Below are the code and all the weights of a small trained network. Each question names an input and a target symbol and asks about switching units off, where a switched-off unit gives its printed mean instead of its output.

import numpy as np


def w(rows, s, z=0):
    codes = np.array(rows[::2]) - 128.0
    scale = np.full(codes.shape[1], s)
    scale[-1] = z or s
    return codes * scale


def softmax(a):
    e = np.exp(a - a.max(-1, keepdims=True))
    return e / e.sum(-1, keepdims=True)


def log_softmax(a):
    a = a - a.max(-1, keepdims=True)
    return a - np.log(np.exp(a).sum(-1, keepdims=True))


def net(x, mask):
    ids = ['γεημξπφψω'.index(c) for c in x.split()]
    T = len(ids)
    res = E[ids] + P[:T]
    u = 0
    for l in range(2):
        r = res
        for j in range(3):
            rows = slice(2 * j, 2 * j + 2)
            q, k, v = (r @ M[l][rows].T for M in (Q, K, V))
            z = softmax(np.where(np.tri(T) > 0, q @ k.T / 2**0.5, -1e9)) @ v
            o = O[l][rows]
            res = res + np.where(mask[u + j], z, o[:, -1]) @ o[:, :-1]
        u += 3
    return log_softmax(res[-1] @ U[:, :-1].T + U[:, -1])


Q, K, V, O = {}, {}, {}, {}
E = w([
[86,129,121,64,78,178,28,241,99,214,27],'γ',
[35,95,57,153,48,104,102,226,51,131,118],'ε',
[89,56,123,111,179,193,56,168,138,182,109],'η',
[80,55,159,168,211,134,146,169,50,86,45],'μ',
[25,179,65,107,72,179,188,127,140,177,139],'ξ',
[4,168,147,193,96,87,86,230,128,77,119],'π',
[52,213,105,170,216,114,177,135,137,182,121],'φ',
[82,129,182,111,103,136,22,111,205,107,1],'ψ',
[40,166,224,79,166,220,95,178,126,97,59],'ω',
],0.008)
P = w([
[192,133,65,40,141,60,159,114,152,99,145],'0',
[102,106,59,134,148,107,125,118,128,131,94],'1',
[34,78,86,124,145,85,123,59,109,136,107],'2',
[54,41,146,129,149,69,161,61,124,133,120],'3',
[150,90,143,157,114,98,211,118,179,177,127],'4',
[185,144,96,193,113,149,180,145,177,154,105],'5',
[141,184,75,213,137,177,109,60,119,113,109],'6',
[88,177,142,160,139,102,117,30,86,143,72],'7',
[89,160,191,130,118,66,153,44,97,183,72],'8',
[143,144,224,145,93,74,214,83,132,255,64],'9',
],0.0085)
Q[0] = w([
[154,205,39,191,160,212,48,115,94,43,127],'L0H1',
[208,112,149,178,79,165,204,205,206,156,112],'L0H1',
[118,168,55,72,170,138,81,114,105,48,136],'L0H2',
[253,157,135,82,113,111,92,126,98,86,233],'L0H2',
[168,158,60,183,143,194,82,127,127,80,125],'L0H3',
[172,99,163,160,104,145,186,188,182,168,117],'L0H3',
],0.028)
K[0] = w([
[10,56,217,73,139,27,144,89,86,196,142],'L0H1',
[41,153,72,174,166,186,34,47,52,109,121],'L0H1',
[204,173,111,67,153,122,184,199,205,45,124],'L0H2',
[127,36,10,41,144,75,111,155,120,130,145],'L0H2',
[5,89,215,105,118,75,134,82,110,183,107],'L0H3',
[95,180,72,155,149,185,49,69,67,110,103],'L0H3',
],0.026)
V[0] = w([
[133,124,52,167,162,137,110,120,49,183,146],'L0H1',
[148,209,138,87,128,160,148,123,89,205,85],'L0H1',
[140,107,121,92,45,227,240,97,19,86,62],'L0H2',
[109,173,212,97,175,186,75,184,130,133,194],'L0H2',
[97,90,107,103,30,166,121,126,116,110,160],'L0H3',
[120,61,72,140,162,207,121,109,251,101,203],'L0H3',
],0.017)
O[0] = w([
[59,152,93,95,179,133,43,80,83,69,106,176],'L0H1',
[168,175,109,214,132,246,91,129,158,70,153,151],'L0H1',
[139,67,65,80,99,127,254,154,182,70,68,35],'L0H2',
[59,162,124,79,190,75,67,197,219,136,158,254],'L0H2',
[107,199,238,137,117,175,132,129,50,133,113,51],'L0H3',
[196,148,29,145,124,142,170,181,30,118,54,13],'L0H3',
],0.0062,0.0011)
Q[1] = w([
[206,133,114,62,142,91,125,143,80,83,176],'L1H1',
[156,122,98,134,118,154,130,123,152,63,147],'L1H1',
[121,119,107,178,130,97,115,118,112,184,123],'L1H2',
[82,128,106,151,137,149,146,125,169,122,61],'L1H2',
[9,96,120,141,154,140,107,101,113,161,75],'L1H3',
[14,105,71,209,136,216,114,106,126,117,79],'L1H3',
],0.015)
K[1] = w([
[57,80,145,211,80,126,107,188,136,115,88],'L1H1',
[65,160,97,170,97,104,140,142,112,179,126],'L1H1',
[146,210,141,165,106,53,146,59,175,95,64],'L1H2',
[159,159,129,60,77,136,122,121,117,77,160],'L1H2',
[175,193,123,88,69,61,98,149,124,61,202],'L1H3',
[210,159,147,8,172,108,156,158,119,76,198],'L1H3',
],0.013)
V[1] = w([
[100,223,109,132,68,99,175,58,173,116,128],'L1H1',
[158,91,179,93,130,114,134,127,143,84,61],'L1H1',
[100,82,153,118,63,82,74,195,83,7,161],'L1H2',
[170,88,156,107,77,165,34,114,170,129,54],'L1H2',
[93,157,133,154,75,95,114,176,122,161,125],'L1H3',
[82,140,118,92,167,148,160,202,126,84,198],'L1H3',
],0.019)
O[1] = w([
[99,122,131,131,114,141,98,169,122,128,254,101],'L1H1',
[71,134,179,154,152,129,188,164,141,91,124,141],'L1H1',
[100,178,109,98,81,77,97,85,112,236,60,57],'L1H2',
[124,123,109,178,56,121,116,42,183,103,104,249],'L1H2',
[177,88,178,100,125,76,177,104,94,86,175,254],'L1H3',
[188,133,182,204,127,63,92,165,151,137,65,116],'L1H3',
],0.0085,0.0031)
U = w([
[93,171,168,196,81,145,105,2,166,86,145,108],'γ',
[51,191,180,139,130,100,92,60,87,165,137,99],'ε',
[121,133,74,132,145,120,156,80,111,72,45,114],'η',
[32,120,108,114,164,76,127,122,238,104,108,254],'μ',
[111,171,150,165,158,169,112,124,95,111,159,216],'ξ',
[135,114,182,78,88,48,129,77,115,113,157,83],'π',
[139,108,55,124,148,101,51,73,163,122,137,130],'φ',
[107,109,122,130,54,157,210,99,174,102,153,106],'ψ',
[158,143,173,184,92,110,140,137,213,153,128,76],'ω',
],0.0052,0.0023)

Each question gives the input, a string of symbols that net reads in full, and the target symbol t.
The units are the heads (2 rows each of Q, K, V and O). Each row of codes is followed by its name. A weight is (code - 128) times the scale printed after its matrix; where a second scale follows, it is the last column's (O and U).
mask holds one flag per head, layer by layer. A switched-off head (its flag False) gives its mean, the last column of its rows in O, instead of its output. The means were averaged over made-up inputs and are rounded, as every weight is.
A unit's drop is (log p(t) with every unit on - log p(t) with that unit switched off) / (log p(t) with every unit on - log p(t) with every unit switched off).
The circuit of an input: a set's keep is (log p(t) with only the set's units on - log p(t) with every unit switched off) / (log p(t) with every unit on - log p(t) with every unit switched off). Starting from all 6 units, units are removed one at a time, each time the one whose removal leaves the highest keep (on an exact tie, the one counted first), for as long as the keep stays at least 0.8.
units of the circuit, in order: the units of the circuit, biggest drop first
most important unit: the unit with the biggest drop
heads that matter: for each layer, one digit per head in row order, 1 if its drop is at least 0.15 and else 0, layers parted by /
input ω ψ ω ω ψ ψ γ φ φ μ, target γ: units of the circuit, in order -> (L0H1; L1H2)
input η ω ψ φ ε μ, target η: units of the circuit, in order -> (L1H1; L0H3)
input ω ω ε η η, target ω: heads that matter -> 010 / 001
input ε ξ ε η, target ε: units of the circuit, in order -> (L1H2; L0H3)
input ω φ η ξ ω γ π φ, target ω: heads that matter -> 110 / 001
input μ φ φ π η ω, target φ: most important unit -> L1H1
input η η μ ε, target η: units of the circuit, in order -> (L1H1; L0H3)
input π ω η ψ ψ φ φ, target ψ: heads that matter -> 100 / 011
input ψ μ γ ω γ μ η ξ, target ψ: units of the circuit, in order -> (L0H2; L1H3)
input η π ε ω γ, target π: units of the circuit, in order -> (L1H3; L0H1)
input ψ η μ ε ψ π π, target ε: units of the circuit, in order -> (L0H3; L0H1; L0H2)
input φ π μ, target φ: units of the circuit, in order -> (L1H1; L0H3; L0H2)
input ψ ω ψ μ, target ψ: units of the circuit, in order -> (L0H1; L1H3; L1H2)
input ε φ η, target ξ: heads that matter -> 010 / 010
input γ φ φ γ π, target φ: units of the circuit, in order -> (L0H1; L1H1; L0H3)
input μ π μ π ψ γ μ ω φ, target μ: units of the circuit, in order -> (L0H2; L1H1)
input ω ω ω ξ, target ω: most important unit -> L1H3
input π η ε η ξ π ξ φ, target ξ: units of the circuit, in order -> (L1H2; L0H2)
input μ γ ψ ψ η ψ, target ψ: units of the circuit, in order -> (L0H1; L1H3; L0H2)
input η μ ω ψ ψ γ, target η: heads that matter -> 011 / 100
input φ φ η η η ω ξ μ η, target ω: most important unit -> L0H1
input ξ ω ψ γ ξ γ μ φ π, target ξ: heads that matter -> 010 / 110
input γ μ μ, target γ: heads that matter -> 101 / 010
input μ γ μ ω γ μ ψ γ ω μ, target μ: heads that matter -> 010 / 100
input ω ω ψ, target ω: heads that matter -> 110 / 001
input ω ξ ε γ ε ω μ, target ω: heads that matter -> 010 / 001
